[-14  -7  -4 -33   3 -30  -7  19  11 -22  -6 -28  13  17 -12 -16 -15  69
  -4 -19  -9 -19  37 -25 -49  13 -14  10  18 -24  -2  -2 -20 -11  63]
7
[ 14  53  12 -18  21 -60  30  24 -32  11 -13  42 -26 -24 -14  -5   6 -11
  19  14  19 -72   9   0 -67 -14 -37  -2  -5  11   4  23  14   6  -4]
4
[-24   4 -31 -29   4  16 -15   1  16 -28 -11  -6   7  23   8 -39 -15  52
 -15 -10   3 -39  37 -32 -31  25 -18  22  41   3  -5 -12 -27 -17  58]
9
[ 31 -13 -50 -33  32 -22  15 -12  23 -13  22  24  -2  -7 -11  -9 -25  20
  42  26  70  54  -9   7 -37  -8   0   7  17 -19  13   0  22 -21   5]
7
[ 29  55  28 -45  11 -36  16  -9 -30  22 -14  20 -22   7  12 -24  33 -18
  -9  18  26 -73 -17 -15 -49 -14 -28   7  -9 -24 -32  30   8   1  -1]
0
[ 16  13  -6  30  -5  31  20   0 -26   3 -14  44   8   4 -10 -26   8   3
 -31  10   5  25   5  30  15  22  -3  -1  -2 -53 -30  16  14  -2 -66]
9
[-15  -8 -23  -6 -10  -3  -9  15   3 -17 -12 -31   8   8  16 -32 -27  44
  -4 -20   2 -38  22 -42 -25  11  -7  16  13  -6 -12 -13 -12 -25  25]
9
[  18   -9    0   73  -88   85    3   60  -39  -16    3   30   35   44
    4  -27  -16    4 -114  -65  -92  -20    4  -49   21   -5  -25  -28
   33  -83  -76   13  -26   -4  -69]
5
[ 80  -6 -85  18  47  38  34 -25  46  -8   8  65 -26 -38 -35 -85  -5  44
  17 -17  68  41 -14  22  14  20 -39  15  73 -30 -14 -25  17   7 -13]
5
[ 15  -5  17 -22   3  15  41  50 -26   2  12  37  30   0 -16  -1 -15  22
 -39  -4  -6  24  14  28 -10  -5   3  -6  10 -65  -7  21  21  24 -32]
7
[ 22   7  18 -33  25 -12  50  33 -16  10   5  63  30  22 -47  -1 -25 -12
  -9   6   8  18   7  13 -41  26   0 -33  32 -44  -4  29   8 -12 -36]
6
[ 10  58  55 -12  41 -50  45 -28 -21  24 -10  49 -19  22   7 -38  58 -17
  -4  34  37 -68   0  -3 -53  -8 -17   1  -2   6 -17  13 -20  -3  41]
9
[ 10  15   4 -32   2  -7   8  14 -50  25  -8  26  18  35 -28 -21   2   1
 -34   8  10  26   5  44 -13  -2  49  -2  18 -83 -46  17  -5   3 -31]
1
[ 22  66  45 -43  28 -55  34   3 -28  13 -14  45 -34  13 -40 -34  20 -12
  26   4  44 -75   9  21 -65 -31 -11 -10  21 -14 -30   2   2  14  14]
1
[ 43  15   1   3  13  75  32   3 -22  28   5  65   2  17 -20  -4  26 -16
 -40 -11 -12  -1 -12  36   3  20  17 -21  25 -46 -35  21   2  18 -13]
2
[-20  -7   1 -32   4  27 -11  12  12   6 -10 -22   6  30 -12 -41 -10  45
 -10 -19   3 -14  16 -38  -4 -10   1   1   0  14 -25 -20  -7   4  58]
2
[ 19   7 -11  11   2  30  34  25 -34  30   2  40  15  20 -22   1  -9  -9
 -23  -2   1  14   9  11 -10   7  22 -20   8 -44 -31  15   8  20 -27]
4
[ 21   9 -34 -46  27  -5  29  -4  16   3  18  25 -18  -3 -22 -21   3   1
  10  33  55  39 -36  22 -11 -12  62   2  47   0  -2 -17  -2 -12  40]
5
[ 28  73  69 -47   6  -1  33 -11  12  21   2  29 -28  34  -9   3  35 -38
  19 -12  -1 -98  -5 -66 -40 -21 -28 -31  -2  23 -19  10  12  14  26]
0
[  9  55  50 -77  33 -10  35  -5 -24  20   1  37 -28  24 -12 -13  28 -32
  55   1  47 -71   2 -22 -54 -18 -36  16   2  28  34  14  35  23  20]
3
[ 25 -15 -57 -31  42 -25   4 -45   6  26  32  33  -2   5  14 -31  20  -3
  12  33  74  38 -26  15 -40 -10  26  26  16  11  -5   7 -11 -33  25]
2
[ 43  12 -32 -23  33 -45  15 -10   8   5  -2  23 -30 -15 -26 -18 -21   2
  20  -4  47  60 -11  11  -1  17   6  -5  28 -30  19  -4   0 -15  48]
3
[ -7  -7 -45 -21   3  13  -6  18 -23  -9  -4  13   4   7 -49 -40 -20  70
 -16  -7 -11 -15  17 -33 -11  20 -20 -11  23   5 -51 -15   0  -7  51]
0
[-24  -3  -3 -51 -10 -10  -5   8  33 -37   4 -41  -7  -5 -26   3 -30  50
  26 -13   7  -5  21 -17   1  13   0  -8  19  38   5  -6  -8   7  51]
3
[ 25  53  39 -16  13 -53  30  12  -5  -4 -20  25 -30 -22 -31 -23  -1 -19
  25  12  -3 -62 -11   7 -17 -10 -72  -9   3  17  -4  12  16  27  -5]
6
[-60  -1   9 -33   4 -46 -31  24  -2   2  -7 -51  10  28 -57 -15 -42  72
   3  -3  -7  -4  60   2 -18  -1  38   1   2 -12 -14 -36 -27  17  90]
1
[ 24  32  25 -48  28 -14  38   9 -59  48  -1  64   7  38 -31 -21  16  -8
   5 -29  33  23  19   9 -31  10  81 -25  25 -69 -28   8  18 -31 -39]
1
[  7  52   5   0  32  13  46  -6 -27  10 -33  44 -39 -45 -27 -11  46   7
   3  15  19 -78  13  30   4   7 -29  -7  13  55 -26  -2   7  42  45]
4
[ 44  11 -37 -57  40   1  38 -22  15  -5   9   4 -18   5 -32 -39   0  20
  92  29  72  37 -28  33 -25 -14  -4  -8  13  11   9 -12  48 -17  28]
1
[ 21  10 -34 -35  36  10  19 -22  16   3  25  26  -9  26 -27 -21  -3  -1
  39  25  61  41  -8   7 -14   5  -2 -13  32 -12  -1  -9   2  -4  45]
6
[ 46  23 -53   3  13  -5  16 -45   0   0  13  35 -30  -6  24 -26  10 -12
  18  38  52  23 -36  26 -24  10  14  15  31 -11   4   9  -2 -46  16]
5
[ 35  -1 -54 -46  41 -39  13 -16  10  -9  15  31 -14 -31 -13 -19  10  26
  22  24  67  60 -20  10 -10 -12   5   9  24 -13  -3  -2  13 -15  22]
7
[ 11  26  -2 -27 -10  63  46  30 -59  21   0  61  27  10 -34   7  28  -7
 -65  18   4  20  -5  29  18   4  34  -1  19 -43 -35  28  22  21 -40]
5
[ 38  20  10  -9   6   1  22  20 -28  13  -3  44  10  -1   0 -25  10   5
 -40 -17 -14   2  -5   5   2  -7  -2 -16  22 -60 -23   9   3 -16 -28]
1
[  9  52  41 -27  27 -37  31  -2 -31  10  -9  43 -28  -6 -15 -19  26  -1
  19  11  15 -83  11  -5 -45 -21 -40  13   3  23  -6   4  13  28  29]
7
[-13  37   7 -49  16 -31   0 -12 -54  15  16  28 -30  30 -37 -30  48  -4
  24  33  45 -45  -9 -15 -44 -37 -22 -12 -19  12 -53   7  11  17  34]
0
[-21  -8  -6  -1   1 -14 -36   4 -14   9 -22 -29   6  12  13 -28 -25  62
 -38 -18 -10 -45  31 -24 -25  22  -3   3  -6 -27 -44   6 -39 -14  60]
2
[ 16  49  33 -39  16 -45  31   9 -41  15 -24  48 -25   9 -24 -14  19 -42
  10 -10   3 -76   5   2 -33 -23 -43  -1  -2  36   0  15   5  17  23]
8
[ 26  20 -59 -49  31 -13   0 -36  23   3  23  26  -6  13 -18   3  -3  -3
  28  36  73  57  -3  12 -29  -9  30  12  33 -12  15  -9  -1 -34  44]
1
[ 42   1 -67 -18  37  -5  21 -46  19  10   4  30 -17 -16 -20 -13  14   5
  13  28  64  43 -32  16 -11   9  23   1  23  34 -20  -4  -7 -32  57]
2
[-43  -7   9 -15 -15   9 -20 -17  26 -13 -27 -56  18  45 -30  -2 -45  71
  -5  15 -21 -22  19 -66  -9  32  26  -4  10  50 -41 -25 -44 -19  87]
3
[ 15   9 -36 -35  42 -25  -6 -32  10  16 -13   7 -11  19 -33 -16 -11  -1
  33  27  65  66   4  27 -13   3  26   5  11 -33  14 -16   5 -22  49]
1
[ 28   9 -48 -67  25 -42  -1 -21   7  -5  -5  17 -29   0 -13 -16 -13 -14
  50  -3  52  34 -13  17  -9   0  28  -1  24  16   6   2   2 -28  19]
8
[-54  -9  -3 -17  13  -8 -37  11 -11 -11 -20 -35  -2   8 -33   0  -3  64
  24 -19  10 -36  56 -22 -38  14  12   1   0  -3   9 -34 -13 -32  66]
1
[-23  17 -33 -47 -17 -37 -22  16 -14  -8 -11 -46  17  10 -16   7 -23  58
   0  -3   7 -15  30 -37 -49  -1  35  27  11  -5  -8 -14 -12 -50  50]
1
[ 16  11  28 -10   6  23  50  28 -17  16  10  45  21  16 -30 -12  -8  -6
 -17 -10  -8   9   7  17   4  15  12 -25  29 -33 -19   9  10  14 -39]
6
[ 17  21 -51 -58  28 -11  16  -6  22 -16  25  39  -7  -2 -38  -9  -6   0
  37  39  64  79 -13   6 -17  -2   3   4  30   0  25  -6  20 -28   8]
6
[ 25  25   0 -17  -5  -2  60  26 -40   3  11  48  21  45 -64 -20   9  -5
   3  15   4  41  -3  32 -42  12  -6 -15  18 -38 -20  25  19 -11 -24]
6
[  9   9 -41 -50  24 -46  25 -32  12  -1  17   2  -4   8 -10  -1 -17  21
  34  31  88  65  17  10 -25  -4  41   8  13  10  -4   0   3 -22  64]
7
[ 26   8   1 -30  -6   7  63  12 -23  16 -27  23  20  39 -26 -28   3 -26
 -31 -13  34  36   4  19  -7   5  20  -6  26 -28 -19  23  12  -3   1]
5
[ 40  95  36 -26  28 -50  37 -19 -12  37 -12  75 -29 -19  -4   4   5 -26
  -9  49  35 -65 -11 -25 -54  -5   2  14  -6   8  -8  14  18 -20  -8]
0
[  36   31    7  -45  -19 -114   24    5  -42   13  -26  -28  -15   14
   19  -13   -1  -48   28  -25   -5  -77   -9   11  -66  -17  -40   28
  -13   17    5   48   -1   -9   10]
8
[ 34   6 -61 -11  30 -41  12 -31  36   7   7  12 -12  -6   7 -20 -15  -2
  19  57  61  63 -31  18 -27  -6  30  12  19  -2  -1  -1 -14 -27  22]
4
[ 31  -8 -29 -47  56 -27   0 -24  39   3  10  27 -10   3 -15 -36   5   6
  19  28  43  44 -30  17  -4 -12  -5   4  19   0  13 -11 -16  -4  40]
8
[ 15  43  11 -13  27  12   7 -26 -51  42  -3  36 -26  29  -1 -35  28 -13
  27   4  20 -58   5  -6 -29  -9 -56   8 -29  10 -12  17  26  24  42]
2
[-38 -27 -10 -36   4 -20 -11  34   2  -2   1 -25  19   6 -32 -25 -14  58
 -31  -9  -5   4  26 -28 -13   1   7   6   5  -3 -11 -21 -11  -1  52]
0
[ 36  16 -48 -33  49 -38  28 -14  15   5  -5  36 -22 -14 -45 -32  -7  -1
  40  18  80  52 -14  13 -27  12  13   7  42 -11   7 -18   8 -28  21]
6
[-29  -7 -21  -9  11  37 -11  16 -13  -8   2  -6   9  23 -19 -37  -9  78
 -15  11  10 -18  25 -20 -24  14  -9   6  14 -22 -14 -18 -13  -7  75]
5
[ 29  -4 -19   1   5 -22  26  13 -28   7   0  34  14  12 -19 -26   4  -6
 -36 -14   4  24   5  35 -11  22   1  -7  24 -73 -31  30 -10   6 -32]
9
[  5  18  -2  51 -24  59  47  48 -38  13 -27  40  -1  20 -70  -1 -20  -5
  -6 -26 -39  -5  31  26 -10  21  11 -16   9 -13 -18 -11  29  25 -36]
4
[-29  -8 -21 -67   7 -37 -11  28 -18 -11  -4 -18   8  25  -5 -38 -28  51
   3 -18  21 -21  35 -23 -38 -11  -2  11   8  12  -3  -8 -19 -20  70]
8
[ 18  57  30 -44  18  -4  42 -14 -36  19   4  56 -27  19 -25 -23  47 -26
  29   4  18 -71   1 -22 -34 -14 -52 -14  -5  42 -16  15  34  17  20]
0
[  8  23  24 -19 -15 -27  34   9 -36 -14  -8 -18  -8  17  27  -6 -12 -21
  22   5  58 -62  22  25 -53 -37 -50 -23 -21 -13 -10  29   9 -12  39]
1
[ 19  15  -3   3 -17  39  41  22 -10   1   8  46  -2   4 -48 -24 -10  10
 -29 -24  -8  46  11  35  28  16  32  10  43 -18 -12 -10  10  25 -33]
3
[  3  10 -37 -43  30 -20  -3  -6  -4  20   2 -10   8 -10 -41  47 -16   3
  29  33  51  44   4   8 -18  32  38   8   0 -35  16   8  15 -15  14]
6
[-33 -12 -21 -31  -9 -46 -24  20 -11 -11 -28 -54  18  28 -31 -21 -24  48
   2 -13  17   2  38 -16 -45  -4   4  17   0 -22  -7 -17 -16 -33  56]
1
[-21 -15 -27   6   9  21   3  19   1   5  -2   2  17  18 -30 -31 -33  62
 -32 -16   3  -9  44 -20 -23  11  -9   8  12  14 -15 -24 -22  -5  94]
2
[-33 -22  -7 -39   8 -32 -15  23 -12 -11   0 -25   8  15 -30  -9  -3  44
  -8 -17  13  -2  23 -34 -34   4  -8   6  11  -5   7  -8 -25 -12  71]
3
[ 21  22  16  -8  -8  10  36  32 -21  12   5  18  13  16 -46 -13  -2   9
 -22  -7 -13  29   3  34  10  17  20 -19  20 -68 -38  14   5  25 -37]
6
